Below are the code and all the weights of a small trained network. Each question names an input and a target symbol and asks about switching units off, where a switched-off unit gives its printed mean instead of its output.

import numpy as np


def w(rows, s, z=0):
    codes = np.array(rows[::2]) - 128.0
    scale = np.full(codes.shape[1], s)
    scale[-1] = z or s
    return codes * scale


def softmax(a):
    e = np.exp(a - a.max(-1, keepdims=True))
    return e / e.sum(-1, keepdims=True)


def log_softmax(a):
    a = a - a.max(-1, keepdims=True)
    return a - np.log(np.exp(a).sum(-1, keepdims=True))


def net(x, mask):
    ids = ['αβγεζηθλμξπσψω'.index(c) for c in x.split()]
    T = len(ids)
    res = E[ids] + P[:T]
    u = 0
    for l in range(3):
        r = res
        for j in range(3):
            rows = slice(2 * j, 2 * j + 2)
            q, k, v = (r @ M[l][rows].T for M in (Q, K, V))
            z = softmax(np.where(np.tri(T) > 0, q @ k.T / 2**0.5, -1e9)) @ v
            o = O[l][rows]
            res = res + np.where(mask[u + j], z, o[:, -1]) @ o[:, :-1]
        u += 3
    return log_softmax(res[-1] @ U[:, :-1].T + U[:, -1])


Q, K, V, O = {}, {}, {}, {}
E = w([
[195,21,158],'α',
[147,155,119],'β',
[47,90,142],'γ',
[136,136,3],'ε',
[150,194,100],'ζ',
[51,243,89],'η',
[132,72,211],'θ',
[146,33,53],'λ',
[86,164,118],'μ',
[177,209,116],'ξ',
[71,194,106],'π',
[153,40,63],'σ',
[252,5,137],'ψ',
[117,149,189],'ω',
],0.015)
P = w([
[124,144,115],'0',
[169,9,122],'1',
[138,181,45],'2',
[105,44,61],'3',
[153,51,111],'4',
[253,83,170],'5',
[129,98,80],'6',
[80,146,72],'7',
[185,13,112],'8',
[75,231,31],'9',
],0.0069)
Q[0] = w([
[210,2,160],'L0H0',
[176,226,98],'L0H0',
[125,117,185],'L0H1',
[119,96,62],'L0H1',
[59,189,41],'L0H2',
[140,136,35],'L0H2',
],0.0089)
K[0] = w([
[228,21,182],'L0H0',
[236,112,147],'L0H0',
[81,181,133],'L0H1',
[154,125,167],'L0H1',
[172,105,177],'L0H2',
[21,109,2],'L0H2',
],0.0086)
V[0] = w([
[119,123,180],'L0H0',
[26,214,93],'L0H0',
[175,73,116],'L0H1',
[204,254,160],'L0H1',
[153,101,167],'L0H2',
[201,78,20],'L0H2',
],0.0098)
O[0] = w([
[205,97,118,95],'L0H0',
[180,54,141,27],'L0H0',
[115,199,255,204],'L0H1',
[191,155,106,43],'L0H1',
[236,53,153,113],'L0H2',
[130,206,234,254],'L0H2',
],0.0072,0.0056)
Q[1] = w([
[108,135,44],'L1H0',
[144,197,139],'L1H0',
[244,139,129],'L1H1',
[129,92,198],'L1H1',
[134,104,101],'L1H2',
[109,61,128],'L1H2',
],0.011)
K[1] = w([
[22,191,48],'L1H0',
[255,118,48],'L1H0',
[63,107,172],'L1H1',
[107,51,31],'L1H1',
[113,247,171],'L1H2',
[194,170,132],'L1H2',
],0.0079)
V[1] = w([
[77,34,154],'L1H0',
[204,118,133],'L1H0',
[57,93,44],'L1H1',
[140,5,171],'L1H1',
[74,171,146],'L1H2',
[104,190,7],'L1H2',
],0.011)
O[1] = w([
[135,152,76,85],'L1H0',
[89,126,121,72],'L1H0',
[101,226,102,87],'L1H1',
[93,109,62,2],'L1H1',
[254,169,98,230],'L1H2',
[78,130,194,89],'L1H2',
],0.0093,0.0039)
Q[2] = w([
[128,169,42],'L2H0',
[121,73,114],'L2H0',
[201,140,136],'L2H1',
[191,190,115],'L2H1',
[177,107,2],'L2H2',
[31,87,103],'L2H2',
],0.013)
K[2] = w([
[98,156,86],'L2H0',
[125,139,217],'L2H0',
[161,132,138],'L2H1',
[190,184,118],'L2H1',
[244,103,184],'L2H2',
[132,174,109],'L2H2',
],0.011)
V[2] = w([
[176,99,1],'L2H0',
[158,180,94],'L2H0',
[8,81,65],'L2H1',
[148,109,186],'L2H1',
[150,62,185],'L2H2',
[161,50,155],'L2H2',
],0.0086)
O[2] = w([
[131,2,175,82],'L2H0',
[95,118,16,140],'L2H0',
[182,200,155,2],'L2H1',
[61,204,92,166],'L2H1',
[24,150,132,121],'L2H2',
[102,114,169,106],'L2H2',
],0.0096,0.0086)
U = w([
[123,113,170,87],'α',
[167,183,106,114],'β',
[123,129,2,253],'γ',
[133,184,137,94],'ε',
[91,119,173,104],'ζ',
[118,141,42,80],'η',
[201,106,126,154],'θ',
[165,153,208,141],'λ',
[154,127,169,83],'μ',
[131,160,163,191],'ξ',
[158,192,55,75],'π',
[159,170,129,45],'σ',
[109,178,204,146],'ψ',
[99,161,1,97],'ω',
],0.0073,0.005)

Each question gives the input, a string of symbols that net reads in full, and the target symbol t.
The units are the heads (2 rows each of Q, K, V and O). Each row of codes is followed by its name. A weight is (code - 128) times the scale printed after its matrix; where a second scale follows, it is the last column's (O and U).
mask holds one flag per head, layer by layer. A switched-off head (its flag False) gives its mean, the last column of its rows in O, instead of its output. The means were averaged over made-up inputs and are rounded, as every weight is.
A unit's drop is (log p(t) with every unit on - log p(t) with that unit switched off) / (log p(t) with every unit on - log p(t) with every unit switched off).
The circuit of an input: a set's keep is (log p(t) with only the set's units on - log p(t) with every unit switched off) / (log p(t) with every unit on - log p(t) with every unit switched off). Starting from all 9 units, units are removed one at a time, each time the one whose removal leaves the highest keep (on an exact tie, the one counted first), for as long as the keep stays at least 0.8.
units of the circuit, in order: the units of the circuit, biggest drop first
most important unit: the unit with the biggest drop
which heads matter: for each layer, one digit per head in row order, 1 if its drop is at least 0.15 and else 0, layers parted by /
drop when u is switched off: that unit's drop, to one decimal
input μ γ γ η γ ξ, target γ: most important unit	L1H1
input ξ σ ε γ ε, target ψ: units of the circuit, in order	L0H1; L1H1; L2H2; L0H2
input ψ γ ψ ζ, target ζ: units of the circuit, in order	L1H1; L2H2; L0H2; L2H0
input ξ ε γ α, target ψ: which heads matter	110 / 111 / 101
input λ ψ γ ξ λ θ ξ γ μ, target γ: units of the circuit, in order	L1H2; L2H1; L0H1; L0H2
input ξ ξ η, target ψ: which heads matter	010 / 111 / 101
input γ ψ γ π ψ θ, target θ: which heads matter	111 / 110 / 111
input λ θ π, target γ: units of the circuit, in order	L1H2; L2H0; L0H2
input ψ γ ξ γ ζ λ, target ζ: units of the circuit, in order	L1H1; L2H2; L0H2
input ψ ω ψ, target ζ: which heads matter	011 / 011 / 011
input ψ γ η μ π ψ ψ, target ζ: which heads matter	011 / 011 / 101
input ε γ γ ε γ ζ, target γ: which heads matter	000 / 011 / 110
input γ ξ ε σ ε, target θ: which heads matter	111 / 110 / 101
input γ γ ω π, target θ: most important unit	L2H1
input γ γ ψ ε ε ξ ξ π ξ ξ, target θ: drop when L1H2 is switched off	0.0
input σ γ γ ψ, target γ: drop when L2H1 is switched off	0.0
input ψ γ γ ψ ξ θ ξ β, target ζ: drop when L2H1 is switched off	0.2
input γ θ α, target θ: drop when L0H0 is switched off	0.6
